Here is a tiny trained network, its code and every weight. The questions are about switching its units off for an input and a class, where a switched-off unit gives its printed mean instead of its output.

import numpy as np


def w(rows, s, z=0):
    codes = np.array(rows[::2]) - 128.0
    scale = np.full(codes.shape[1], s)
    scale[-1] = z or s
    return codes * scale


def f(y):
    return np.maximum(y, 0)


def log_softmax(a):
    a = a - a.max(-1, keepdims=True)
    return a - np.log(np.exp(a).sum(-1, keepdims=True))


def net(x, mask):
    res = np.array(x, float).reshape(1, 6) / 4 @ E
    y = f(res @ A[0][:, :-1].T + A[0][:, -1])
    res = res + np.where(mask, y, B[0][:, -1]) @ B[0][:, :-1]
    return log_softmax(res[-1] @ U[:, :-1].T + U[:, -1])


A, B = {}, {}
E = w([
[194,158,101,81,82,134,149,124,65],'x0',
[83,105,118,145,100,135,166,158,43],'x1',
[91,120,85,108,118,152,160,202,205],'x2',
[3,99,159,148,108,144,130,71,158],'x3',
[125,132,127,170,220,132,173,173,98],'x4',
[86,154,151,130,149,2,75,199,134],'x5',
],0.0089)
A[0] = w([
[69,96,116,124,48,111,85,125,165,222],'n1',
[60,128,202,205,208,65,67,122,175,218],'n2',
[125,133,73,140,255,99,151,219,154,186],'n3',
[40,99,103,162,91,201,182,83,73,253],'n4',
[161,143,153,114,82,139,99,95,61,145],'n5',
[140,184,94,104,125,59,73,113,249,129],'n6',
[171,160,37,91,83,207,139,146,157,190],'n7',
[165,80,124,171,204,181,141,102,157,106],'n8',
[143,141,104,102,140,82,116,124,158,93],'n9',
[150,145,112,137,131,169,161,71,108,176],'n10',
[158,155,80,84,76,142,121,86,109,66],'n11',
[120,103,134,173,151,213,141,103,101,116],'n12',
[110,143,112,90,58,48,59,204,67,96],'n13',
[125,117,133,170,167,160,140,77,93,213],'n14',
],0.0077,0.0026)
B[0] = w([
[118,55,103,93,165,204,148,59,179,199],'n1',
[88,138,186,34,187,107,170,163,141,255],'n2',
[223,255,191,161,161,31,163,228,59,229],'n3',
[60,116,107,68,165,200,125,78,170,233],'n4',
[193,151,133,119,141,84,158,167,142,181],'n5',
[30,89,121,84,105,223,113,88,199,200],'n6',
[106,143,245,93,192,120,145,105,148,211],'n7',
[64,66,124,111,139,173,77,105,180,175],'n8',
[136,112,134,135,97,185,91,97,128,151],'n9',
[106,121,160,65,146,158,161,112,119,178],'n10',
[148,196,143,106,186,91,150,158,147,169],'n11',
[67,78,74,89,99,156,107,99,184,178],'n12',
[91,101,98,187,32,151,69,108,128,203],'n13',
[154,124,145,73,127,128,141,76,186,178],'n14',
],0.0072,0.0093)
U = w([
[84,12,73,87,88,204,114,56,196,211],'0',
[146,204,252,87,211,82,157,151,134,159],'1',
[189,197,58,254,40,28,115,159,46,10],'2',
],0.0073,0.0014)

Each question gives the input, the list of numbers given to net, and the class t.
The units are the neurons (one row each of A and B). Each row of codes is followed by its name. A weight is (code - 128) times the scale printed after its matrix; where a second scale follows, it is the last column's (A, B and U).
mask holds one flag per neuron, in row order. A switched-off neuron (its flag False) gives its mean, the last column of its row in B, instead of its output. The means were averaged over made-up inputs and are rounded, as every weight is.
A unit's drop is (log p(t) with every unit on - log p(t) with that unit switched off) / (log p(t) with every unit on - log p(t) with every unit switched off).
The circuit of an input: a set's keep is (log p(t) with only the set's units on - log p(t) with every unit switched off) / (log p(t) with every unit on - log p(t) with every unit switched off). Starting from the 12 units with the biggest drops (on a tie, the unit counted first), units are removed one at a time, each time the one whose removal leaves the highest keep (on an exact tie, the one counted first), for as long as the keep stays at least 0.8.
units of the circuit, in order: the units of the circuit, biggest drop first
unit that matters most: the unit with the biggest drop
top k neurons: the k neurons with the biggest drops, biggest first
drop when u is switched off: that unit's drop, to one decimal
input [-4,-8,-5,-6,-8,1], class 0: unit that matters most	n6
input [7,2,4,-6,-4,5], class 2: top 2 neurons	n13, n2
input [3,-8,6,-7,-5,2], class 0: top 3 neurons	n6, n2, n9
input [-1,2,7,-6,-7,4], class 0: top 2 neurons	n6, n13
input [0,-2,-8,-5,-8,1], class 2: units of the circuit, in order	n2, n4, n7
input [-1,7,-6,-7,-8,-4], class 1: top 2 neurons	n11, n5
input [0,-6,-2,-5,-2,2], class 0: top 3 neurons	n6, n3, n2
input [4,0,-5,8,-2,5], class 0: top 2 neurons	n3, n1
input [-5,-6,-5,3,0,2], class 0: top 3 neurons	n3, n6, n7
input [4,-2,0,-1,-8,-5], class 1: top 2 neurons	n11, n7
input [-3,-2,0,-6,-7,1], class 0: drop when n3 is switched off	0.2
input [0,4,1,-1,3,5], class 2: drop when n4 is switched off	0.1
input [-6,4,-1,-7,-2,3], class 2: drop when n13 is switched off	0.1
input [-4,-1,6,-8,-3,-6], class 1: units of the circuit, in order	n7
